Below is a small trained network, with its code and all its weights. Each question gives an input and a class and asks what happens when units are switched off, that is, made to give their printed mean instead of their output.

import numpy as np


def w(rows, s, z=0):
    codes = np.array(rows[::2]) - 128.0
    scale = np.full(codes.shape[1], s)
    scale[-1] = z or s
    return codes * scale


def f(y):
    return y / 2 * (1 + np.tanh(0.7978845608 * (y + 0.044715 * y**3)))


def log_softmax(a):
    a = a - a.max(-1, keepdims=True)
    return a - np.log(np.exp(a).sum(-1, keepdims=True))


def net(x, mask):
    res = np.array(x, float).reshape(1, 2) / 4 @ E
    y = f(res @ A[0][:, :-1].T + A[0][:, -1])
    res = res + np.where(mask, y, B[0][:, -1]) @ B[0][:, :-1]
    return log_softmax(res[-1] @ U[:, :-1].T + U[:, -1])


A, B = {}, {}
E = w([
[202,240,37,2,152,47,100,69,42,209,56],'x0',
[51,214,106,219,3,126,241,225,42,244,118],'x1',
],0.0081)
A[0] = w([
[55,241,83,202,44,116,234,206,39,232,184,106],'N1',
[198,224,36,32,60,31,176,84,34,207,56,123],'N2',
[193,208,49,16,73,34,184,135,22,230,67,124],'N3',
[22,60,251,239,69,240,238,237,202,98,215,136],'N4',
[206,36,139,56,225,119,48,47,198,48,116,5],'N5',
[214,249,49,43,74,8,211,159,50,217,88,113],'N6',
[147,215,49,53,36,58,226,226,47,229,247,14],'N7',
[62,228,71,162,63,115,254,210,38,209,177,86],'N8',
[141,222,62,65,63,61,134,160,52,195,74,155],'N9',
[112,165,110,148,80,125,189,185,84,180,163,114],'N10',
[35,31,209,236,46,188,207,206,203,163,216,115],'N11',
[87,219,56,176,12,97,218,234,45,199,184,84],'N12',
],0.007,0.0031)
B[0] = w([
[217,219,200,26,228,71,83,35,199,22,217,246],'N1',
[62,56,55,193,40,216,143,194,50,209,25,228],'N2',
[42,1,61,234,56,204,115,216,55,210,34,228],'N3',
[53,7,47,224,38,164,160,214,57,204,17,252],'N4',
[219,223,223,62,207,169,60,45,204,66,204,223],'N5',
[61,39,55,238,48,130,170,202,71,208,46,227],'N6',
[202,195,157,126,150,248,58,83,178,88,166,208],'N7',
[166,216,219,65,224,189,88,85,188,37,224,232],'N8',
[90,65,116,151,107,85,158,160,89,168,132,206],'N9',
[179,217,204,30,216,177,66,36,188,41,173,182],'N10',
[49,40,39,190,38,136,179,205,24,215,29,231],'N11',
[197,227,203,50,230,152,89,49,187,37,193,235],'N12',
],0.0075,0.019)
U = w([
[26,43,40,216,3,151,211,223,50,231,37,255],'0',
[220,247,231,26,229,106,28,22,247,28,254,1],'1',
],0.0068,0.0038)

Each question gives the input, the list of numbers given to net, and the class t.
The units are the neurons (one row each of A and B). Each row of codes is followed by its name. A weight is (code - 128) times the scale printed after its matrix; where a second scale follows, it is the last column's (A, B and U).
mask holds one flag per neuron, in row order. A switched-off neuron (its flag False) gives its mean, the last column of its row in B, instead of its output. The means were averaged over made-up inputs and are rounded, as every weight is.
A unit's drop is (log p(t) with every unit on - log p(t) with that unit switched off) / (log p(t) with every unit on - log p(t) with every unit switched off).
top k neurons: the k neurons with the biggest drops, biggest first
drop of u: that unit's drop, to one decimal
input [-8,-8], class 0: top 2 neurons -> (N4, N1)
input [-6,7], class 1: top 2 neurons -> (N1, N12)
input [8,-8], class 0: top 3 neurons -> (N1, N2, N12)
input [-8,-7], class 0: top neuron -> (N4)
input [7,-7], class 0: top 4 neurons -> (N1, N12, N2, N8)
input [5,-5], class 0: top 3 neurons -> (N1, N12, N8)
input [7,8], class 1: top 3 neurons -> (N1, N12, N8)
input [0,1], class 1: top 4 neurons -> (N4, N11, N3, N2)
input [5,8], class 1: drop of N1 -> 0.5
input [-2,3], class 1: drop of N3 -> 0.1
